Here is a tiny trained network, its code and every weight. The questions are about switching its units off for an input and a target symbol, where a switched-off unit gives its printed mean instead of its output.

import numpy as np


def w(rows, s, z=0):
    codes = np.array(rows[::2]) - 128.0
    scale = np.full(codes.shape[1], s)
    scale[-1] = z or s
    return codes * scale


def f(y):
    return np.maximum(y, 0)


def softmax(a):
    e = np.exp(a - a.max(-1, keepdims=True))
    return e / e.sum(-1, keepdims=True)


def log_softmax(a):
    a = a - a.max(-1, keepdims=True)
    return a - np.log(np.exp(a).sum(-1, keepdims=True))


def net(x, mask):
    ids = ['αδεηξτ'.index(c) for c in x.split()]
    T = len(ids)
    res = E[ids] + P[:T]
    u = 0
    for l in range(2):
        r = res
        for j in range(3):
            rows = slice(2 * j, 2 * j + 2)
            q, k, v = (r @ M[l][rows].T for M in (Q, K, V))
            z = softmax(np.where(np.tri(T) > 0, q @ k.T / 2**0.5, -1e9)) @ v
            o = O[l][rows]
            res = res + np.where(mask[u + j], z, o[:, -1]) @ o[:, :-1]
        u += 3
        y = f(res @ A[l][:, :-1].T + A[l][:, -1])
        res = res + np.where(mask[u : u + 8], y, B[l][:, -1]) @ B[l][:, :-1]
        u += 8
    return log_softmax(res[-1] @ U[:, :-1].T + U[:, -1])


Q, K, V, O, A, B = {}, {}, {}, {}, {}, {}
E = w([
[112,59,100,192,138,221,49,121],'α',
[143,89,23,198,10,142,90,225],'δ',
[138,58,228,100,115,169,122,189],'ε',
[113,95,187,118,88,134,191,76],'η',
[43,32,104,169,88,73,249,199],'ξ',
[108,89,156,232,191,15,58,112],'τ',
],0.014)
P = w([
[81,203,107,45,151,164,158,99],'0',
[172,82,114,94,71,69,164,68],'1',
[34,85,187,71,150,219,114,223],'2',
[172,105,34,149,147,160,114,180],'3',
[164,142,231,104,93,46,160,68],'4',
[83,55,204,54,191,248,140,227],'5',
[162,83,47,170,142,153,104,182],'6',
[174,175,254,115,115,78,171,73],'7',
[36,49,126,84,167,134,102,202],'8',
],0.0084)
Q[0] = w([
[95,91,119,140,2,136,174,97],'0.h1',
[166,118,133,132,22,180,87,77],'0.h1',
[121,122,46,166,36,140,205,195],'0.h2',
[101,130,87,196,187,42,114,111],'0.h2',
[64,158,94,138,249,145,86,147],'0.h3',
[48,196,143,67,173,96,130,105],'0.h3',
],0.0071)
K[0] = w([
[148,173,68,64,95,140,215,92],'0.h1',
[190,212,62,137,84,143,142,136],'0.h1',
[205,3,84,103,143,91,214,166],'0.h2',
[105,157,231,165,116,95,97,136],'0.h2',
[128,154,168,222,212,86,2,88],'0.h3',
[138,154,218,207,151,49,185,64],'0.h3',
],0.0068)
V[0] = w([
[108,148,88,138,206,20,148,166],'0.h1',
[117,66,183,200,58,43,254,119],'0.h1',
[93,70,126,186,50,220,100,86],'0.h2',
[57,164,78,120,141,200,200,112],'0.h2',
[97,180,164,113,154,57,168,99],'0.h3',
[140,188,132,236,192,132,88,115],'0.h3',
],0.0061)
O[0] = w([
[103,253,124,105,116,163,136,81,122],'0.h1',
[158,104,196,85,176,81,170,130,254],'0.h1',
[87,211,216,86,72,93,167,72,200],'0.h2',
[100,203,97,155,153,68,105,104,155],'0.h2',
[61,55,143,118,127,160,148,14,43],'0.h3',
[95,95,221,145,128,184,154,156,65],'0.h3',
],0.0074,0.0072)
A[0] = w([
[178,175,20,155,178,188,106,138,114],'0.n1',
[142,249,127,75,110,127,130,9,177],'0.n2',
[127,107,144,79,94,88,110,138,105],'0.n3',
[40,138,157,35,89,136,126,174,59],'0.n4',
[61,125,196,74,139,157,161,3,135],'0.n5',
[83,124,84,105,146,233,126,147,75],'0.n6',
[75,94,134,106,72,163,56,196,250],'0.n7',
[236,153,92,193,60,83,64,78,59],'0.n8',
],0.0066,0.0023)
B[0] = w([
[239,131,154,85,128,47,115,162,166],'0.n1',
[168,46,2,167,149,177,138,106,156],'0.n2',
[159,155,86,127,93,191,109,107,193],'0.n3',
[152,12,137,64,68,185,160,109,200],'0.n4',
[53,185,148,176,116,72,108,153,193],'0.n5',
[113,162,111,211,146,156,123,167,146],'0.n6',
[101,209,100,78,163,145,108,99,255],'0.n7',
[154,104,216,189,101,121,190,76,191],'0.n8',
],0.0093,0.0056)
Q[1] = w([
[67,189,138,154,135,123,115,132],'1.h1',
[224,111,73,140,214,65,114,130],'1.h1',
[84,83,69,100,36,207,154,92],'1.h2',
[121,64,129,157,157,75,243,255],'1.h2',
[39,57,68,131,137,112,110,177],'1.h3',
[97,215,77,224,143,224,79,156],'1.h3',
],0.0078)
K[1] = w([
[62,104,108,71,45,53,155,110],'1.h1',
[179,120,188,81,203,146,98,214],'1.h1',
[100,156,128,108,36,60,152,67],'1.h2',
[169,26,170,142,155,94,173,253],'1.h2',
[107,124,75,71,250,61,209,222],'1.h3',
[98,133,10,172,165,77,215,19],'1.h3',
],0.0068)
V[1] = w([
[125,177,109,184,153,129,97,147],'1.h1',
[85,100,106,148,60,88,122,161],'1.h1',
[110,182,181,116,96,20,130,77],'1.h2',
[111,115,144,89,156,111,1,177],'1.h2',
[108,160,171,176,99,114,142,104],'1.h3',
[120,124,126,223,110,140,211,123],'1.h3',
],0.0073)
O[1] = w([
[136,174,136,91,106,200,9,50,92],'1.h1',
[98,178,189,239,136,135,224,129,252],'1.h1',
[209,110,190,159,80,154,96,167,218],'1.h2',
[51,97,212,70,89,36,125,141,12],'1.h2',
[158,89,152,126,84,119,72,175,116],'1.h3',
[111,87,2,212,158,30,166,180,120],'1.h3',
],0.0068,0.0033)
A[1] = w([
[2,141,96,115,177,141,184,174,2],'1.n1',
[207,106,134,100,122,85,148,115,126],'1.n2',
[143,128,158,119,151,150,188,157,239],'1.n3',
[199,93,229,102,112,146,145,48,90],'1.n4',
[170,213,164,148,73,97,134,166,93],'1.n5',
[79,146,176,194,185,94,112,71,129],'1.n6',
[139,50,121,85,67,169,160,171,133],'1.n7',
[163,201,71,139,143,133,109,196,103],'1.n8',
],0.0082,0.0025)
B[1] = w([
[165,118,143,107,254,186,217,175,214],'1.n1',
[187,158,110,136,138,168,61,152,209],'1.n2',
[143,108,167,158,57,52,91,156,250],'1.n3',
[152,136,67,218,148,162,46,138,242],'1.n4',
[181,133,213,104,147,119,110,91,254],'1.n5',
[190,185,133,90,73,125,83,23,183],'1.n6',
[110,47,58,109,94,81,106,81,222],'1.n7',
[68,188,95,93,97,107,152,153,228],'1.n8',
],0.0076,0.007)
U = w([
[45,162,36,123,83,128,122,160,213],'α',
[114,200,255,97,131,143,233,116,75],'δ',
[139,46,141,30,132,154,184,136,107],'ε',
[195,61,1,222,139,211,109,99,122],'η',
[136,165,89,197,220,220,174,203,9],'ξ',
[14,96,172,237,17,100,153,125,250],'τ',
],0.0059,0.0012)

Each question gives the input, a string of symbols that net reads in full, and the target symbol t.
The units are the heads (2 rows each of Q, K, V and O) and the neurons (one row each of A and B). Each row of codes is followed by its name. A weight is (code - 128) times the scale printed after its matrix; where a second scale follows, it is the last column's (O, A, B and U).
mask holds one flag per unit, layer by layer, with each layer's heads first. A switched-off unit (its flag False) gives its mean, the last column of its rows in O or B, instead of its output. The means were averaged over made-up inputs and are rounded, as every weight is.
A unit's drop is (log p(t) with every unit on - log p(t) with that unit switched off) / (log p(t) with every unit on - log p(t) with every unit switched off).
The circuit of an input: a set's keep is (log p(t) with only the set's units on - log p(t) with every unit switched off) / (log p(t) with every unit on - log p(t) with every unit switched off). Starting from the 12 units with the biggest drops (on a tie, the unit counted first), units are removed one at a time, each time the one whose removal leaves the highest keep (on an exact tie, the one counted first), for as long as the keep stays at least 0.8.
units of the circuit, in order: the units of the circuit, biggest drop first
most important unit: the unit with the biggest drop
top k neurons: the k neurons with the biggest drops, biggest first
top k neurons in layer l: the k neurons of layer l with the biggest drops, biggest first
which heads matter: for each layer, one digit per head in row order, 1 if its drop is at least 0.15 and else 0, layers parted by /
input η ξ η ξ α τ, target δ: which heads matter -> 001 / 100
input τ τ ξ η, target η: units of the circuit, in order -> 0.n2, 0.h3
input η ξ τ α δ, target η: most important unit -> 0.n5
input ξ ξ δ δ τ η, target τ: top 3 neurons in layer 0 -> 0.n5, 0.n4, 0.n7
input α δ α τ ξ ε η, target η: top 3 neurons -> 0.n7, 1.n4, 0.n5
input α η ε, target η: which heads matter -> 000 / 010
input δ η η ξ ε α η α, target τ: top 2 neurons in layer 0 -> 0.n4, 0.n7
input α ξ η ξ τ, target η: which heads matter -> 010 / 000
input δ τ η α ε, target τ: units of the circuit, in order -> 1.n1, 1.n4
input ξ η τ η τ τ ε ε, target τ: units of the circuit, in order -> 0.n5, 0.h3, 1.n4, 1.n1
input ε ξ τ, target δ: top 3 neurons in layer 1 -> 1.n1, 1.n6, 1.n4
input δ α ξ τ, target τ: units of the circuit, in order -> 0.h3, 1.n1
input δ ξ η η α ε, target η: units of the circuit, in order -> 1.n4, 0.n4, 1.n7
input τ τ δ η ξ, target η: most important unit -> 0.n7
input α ξ ξ ε τ ξ δ, target δ: top 2 neurons -> 0.n8, 1.n5
input ξ δ δ δ ξ δ, target α: top 2 neurons in layer 0 -> 0.n7, 0.n8
input ε α ε η δ δ ξ, target ξ: top 3 neurons -> 1.n1, 0.n4, 0.n1
input ξ ξ η α α, target τ: top 2 neurons in layer 1 -> 1.n1, 1.n2
input δ δ τ η ξ, target η: top 2 neurons in layer 1 -> 1.n4, 1.n2
input ξ δ δ ξ, target δ: top 2 neurons -> 1.n4, 0.n2
input η α α α τ α α, target α: top 2 neurons -> 0.n7, 0.n1
input ξ τ τ ξ ε ξ α, target α: most important unit -> 0.n1
input ξ α ε δ ξ ξ ξ, target ξ: top 4 neurons -> 0.n4, 1.n1, 0.n1, 0.n8
input η δ η, target τ: which heads matter -> 000 / 000
